Below are the code and all the weights of a small trained network. Each question names an input and a target symbol and asks about switching units off, where a switched-off unit gives its printed mean instead of its output.

import numpy as np


def w(rows, s, z=0):
    codes = np.array(rows[::2]) - 128.0
    scale = np.full(codes.shape[1], s)
    scale[-1] = z or s
    return codes * scale


def f(y):
    return y / 2 * (1 + np.tanh(0.7978845608 * (y + 0.044715 * y**3)))


def softmax(a):
    e = np.exp(a - a.max(-1, keepdims=True))
    return e / e.sum(-1, keepdims=True)


def log_softmax(a):
    a = a - a.max(-1, keepdims=True)
    return a - np.log(np.exp(a).sum(-1, keepdims=True))


def net(x, mask):
    ids = ['αγδηθμσφψω'.index(c) for c in x.split()]
    T = len(ids)
    res = E[ids] + P[:T]
    u = 0
    for l in range(2):
        r = res
        for j in range(2):
            rows = slice(2 * j, 2 * j + 2)
            q, k, v = (r @ M[l][rows].T for M in (Q, K, V))
            z = softmax(np.where(np.tri(T) > 0, q @ k.T / 2**0.5, -1e9)) @ v
            o = O[l][rows]
            res = res + np.where(mask[u + j], z, o[:, -1]) @ o[:, :-1]
        u += 2
        y = f(res @ A[l][:, :-1].T + A[l][:, -1])
        res = res + np.where(mask[u : u + 8], y, B[l][:, -1]) @ B[l][:, :-1]
        u += 8
    return log_softmax(res[-1] @ U[:, :-1].T + U[:, -1])


Q, K, V, O, A, B = {}, {}, {}, {}, {}, {}
E = w([
[114,186,146,145],'α',
[119,202,160,144],'γ',
[124,230,170,120],'δ',
[135,102,96,28],'η',
[118,182,154,158],'θ',
[162,116,197,154],'μ',
[106,6,155,120],'σ',
[78,145,77,101],'φ',
[49,163,65,208],'ψ',
[198,150,184,98],'ω',
],0.022)
P = w([
[1,98,154,94],'0',
[48,146,163,111],'1',
[69,142,146,133],'2',
[100,131,121,143],'3',
[123,134,108,159],'4',
[146,142,87,175],'5',
[170,144,67,187],'6',
[174,150,72,191],'7',
[177,142,89,193],'8',
],0.0059)
Q[0] = w([
[108,2,129,171],'L0H0',
[71,23,89,129],'L0H0',
[99,233,140,184],'L0H1',
[88,122,61,79],'L0H1',
],0.0086)
K[0] = w([
[50,183,8,85],'L0H0',
[57,70,105,104],'L0H0',
[122,100,100,179],'L0H1',
[92,27,148,137],'L0H1',
],0.011)
V[0] = w([
[71,158,141,58],'L0H0',
[3,134,94,103],'L0H0',
[191,113,207,90],'L0H1',
[68,58,178,157],'L0H1',
],0.0058)
O[0] = w([
[98,169,105,140,251],'L0H0',
[116,153,194,138,227],'L0H0',
[152,149,107,255,34],'L0H1',
[163,10,161,97,216],'L0H1',
],0.0056,0.0018)
A[0] = w([
[124,140,207,184,177],'L0N0',
[110,136,138,195,253],'L0N1',
[132,162,90,203,60],'L0N2',
[45,167,114,169,123],'L0N3',
[243,162,127,142,173],'L0N4',
[79,110,125,66,234],'L0N5',
[119,6,148,162,127],'L0N6',
[144,108,179,165,198],'L0N7',
],0.012,0.0035)
B[0] = w([
[215,148,100,119,255],'L0N0',
[171,198,136,105,230],'L0N1',
[137,104,109,224,155],'L0N2',
[222,94,107,185,250],'L0N3',
[79,11,253,44,200],'L0N4',
[253,179,122,220,236],'L0N5',
[65,182,105,122,211],'L0N6',
[151,168,62,42,199],'L0N7',
],0.0078,0.0054)
Q[1] = w([
[208,156,117,68],'L1H0',
[111,85,131,71],'L1H0',
[149,123,11,125],'L1H1',
[113,30,100,141],'L1H1',
],0.011)
K[1] = w([
[2,158,67,140],'L1H0',
[144,143,147,94],'L1H0',
[211,96,162,141],'L1H1',
[176,231,168,147],'L1H1',
],0.011)
V[1] = w([
[113,134,137,60],'L1H0',
[123,225,165,8],'L1H0',
[40,201,179,190],'L1H1',
[96,88,207,115],'L1H1',
],0.011)
O[1] = w([
[161,158,110,125,21],'L1H0',
[200,117,247,156,106],'L1H0',
[57,179,165,147,77],'L1H1',
[96,62,177,174,1],'L1H1',
],0.011,0.0056)
A[1] = w([
[156,49,149,202,253],'L1N0',
[9,170,112,148,166],'L1N1',
[228,111,162,177,152],'L1N2',
[133,202,148,237,68],'L1N3',
[255,135,121,110,177],'L1N4',
[122,132,9,224,203],'L1N5',
[118,38,191,129,69],'L1N6',
[26,209,201,183,150],'L1N7',
],0.01,0.004)
B[1] = w([
[182,157,144,7,147],'L1N0',
[110,59,117,161,156],'L1N1',
[2,105,131,139,204],'L1N2',
[115,120,111,64,160],'L1N3',
[155,110,110,192,251],'L1N4',
[145,161,187,80,223],'L1N5',
[119,156,11,114,140],'L1N6',
[23,190,150,132,144],'L1N7',
],0.009,0.017)
U = w([
[96,155,118,118,3],'α',
[87,154,133,120,114],'γ',
[99,204,207,79,58],'δ',
[111,98,61,174,181],'η',
[102,155,105,165,107],'θ',
[179,114,237,136,225],'μ',
[42,98,119,122,164],'σ',
[227,217,141,77,56],'φ',
[48,153,44,29,60],'ψ',
[111,54,185,1,206],'ω',
],0.0081,0.0044)

Each question gives the input, a string of symbols that net reads in full, and the target symbol t.
The units are the heads (2 rows each of Q, K, V and O) and the neurons (one row each of A and B). Each row of codes is followed by its name. A weight is (code - 128) times the scale printed after its matrix; where a second scale follows, it is the last column's (O, A, B and U).
mask holds one flag per unit, layer by layer, with each layer's heads first. A switched-off unit (its flag False) gives its mean, the last column of its rows in O or B, instead of its output. The means were averaged over made-up inputs and are rounded, as every weight is.
A unit's drop is (log p(t) with every unit on - log p(t) with that unit switched off) / (log p(t) with every unit on - log p(t) with every unit switched off).
The circuit of an input: a set's keep is (log p(t) with only the set's units on - log p(t) with every unit switched off) / (log p(t) with every unit on - log p(t) with every unit switched off). Starting from the 12 units with the biggest drops (on a tie, the unit counted first), units are removed one at a time, each time the one whose removal leaves the highest keep (on an exact tie, the one counted first), for as long as the keep stays at least 0.8.
circuit, biggest first: the units of the circuit, biggest drop first
most important unit: the unit with the biggest drop
top k neurons: the k neurons with the biggest drops, biggest first
k most important neurons of layer l: the k neurons of layer l with the biggest drops, biggest first
heads that matter: for each layer, one digit per head in row order, 1 if its drop is at least 0.15 and else 0, layers parted by /
input θ σ μ φ μ α θ η, target η: most important unit -> L1N5
input φ η θ, target φ: circuit, biggest first -> [L0N5, L1H1, L1N2]
input φ ω α, target ω: top 4 neurons -> [L0N4, L0N5, L1N0, L1N4]
input θ ψ σ, target ψ: circuit, biggest first -> [L0N3, L0N6]
input μ ψ μ μ α μ δ, target μ: 2 most important neurons of layer 0 -> [L0N3, L0N5]
input φ θ γ, target φ: circuit, biggest first -> [L0N4, L1H1, L1N2]
input ψ α θ η φ, target φ: top 4 neurons -> [L1N2, L0N5, L1N5, L0N4]
input φ θ γ φ γ η σ δ, target δ: 3 most important neurons of layer 0 -> [L0N6, L0N5, L0N3]
input α η γ μ μ μ γ, target μ: top 2 neurons -> [L0N0, L0N4]
input α φ ω δ ψ ω μ, target ω: heads that matter -> 10 / 01
input ω ψ δ σ δ φ σ φ ψ, target ψ: circuit, biggest first -> [L0N3, L1H0, L1N5]
input μ ω θ, target ω: top 2 neurons -> [L1N0, L0N4]
input α φ φ σ μ η α μ δ, target δ: circuit, biggest first -> [L0N6, L1H1, L0N3, L1N7]
input η δ φ φ ω γ γ, target ω: circuit, biggest first -> [L0N4, L1H1, L0H0, L0N5]
input μ ω ω γ, target ω: most important unit -> L1N0
input δ φ θ, target φ: circuit, biggest first -> [L0N4, L1H1, L1N2]
input δ η δ φ φ μ ψ μ, target ψ: circuit, biggest first -> [L1H0, L0N2]
input γ ψ φ δ, target ψ: 4 most important neurons of layer 0 -> [L0N5, L0N0, L0N7, L0N4]
input η δ δ φ θ δ φ, target φ: heads that matter -> 00 / 00
input φ ω φ θ δ η ω ω φ, target ω: circuit, biggest first -> [L1H1, L0N4, L1N0]
input δ γ ψ φ φ ψ μ μ, target ψ: most important neuron of layer 1 -> [L1N5]
input ψ γ η η μ α δ, target μ: 2 most important neurons of layer 0 -> [L0N3, L0N6]
input σ μ σ σ η, target η: circuit, biggest first -> [L1N4, L0N5, L1H1]
input δ φ δ ω ω ψ, target ω: circuit, biggest first -> [L1H1, L0N4, L1N0, L1N4]
input δ ω ψ ψ α η ω ψ θ, target ω: heads that matter -> 11 / 01
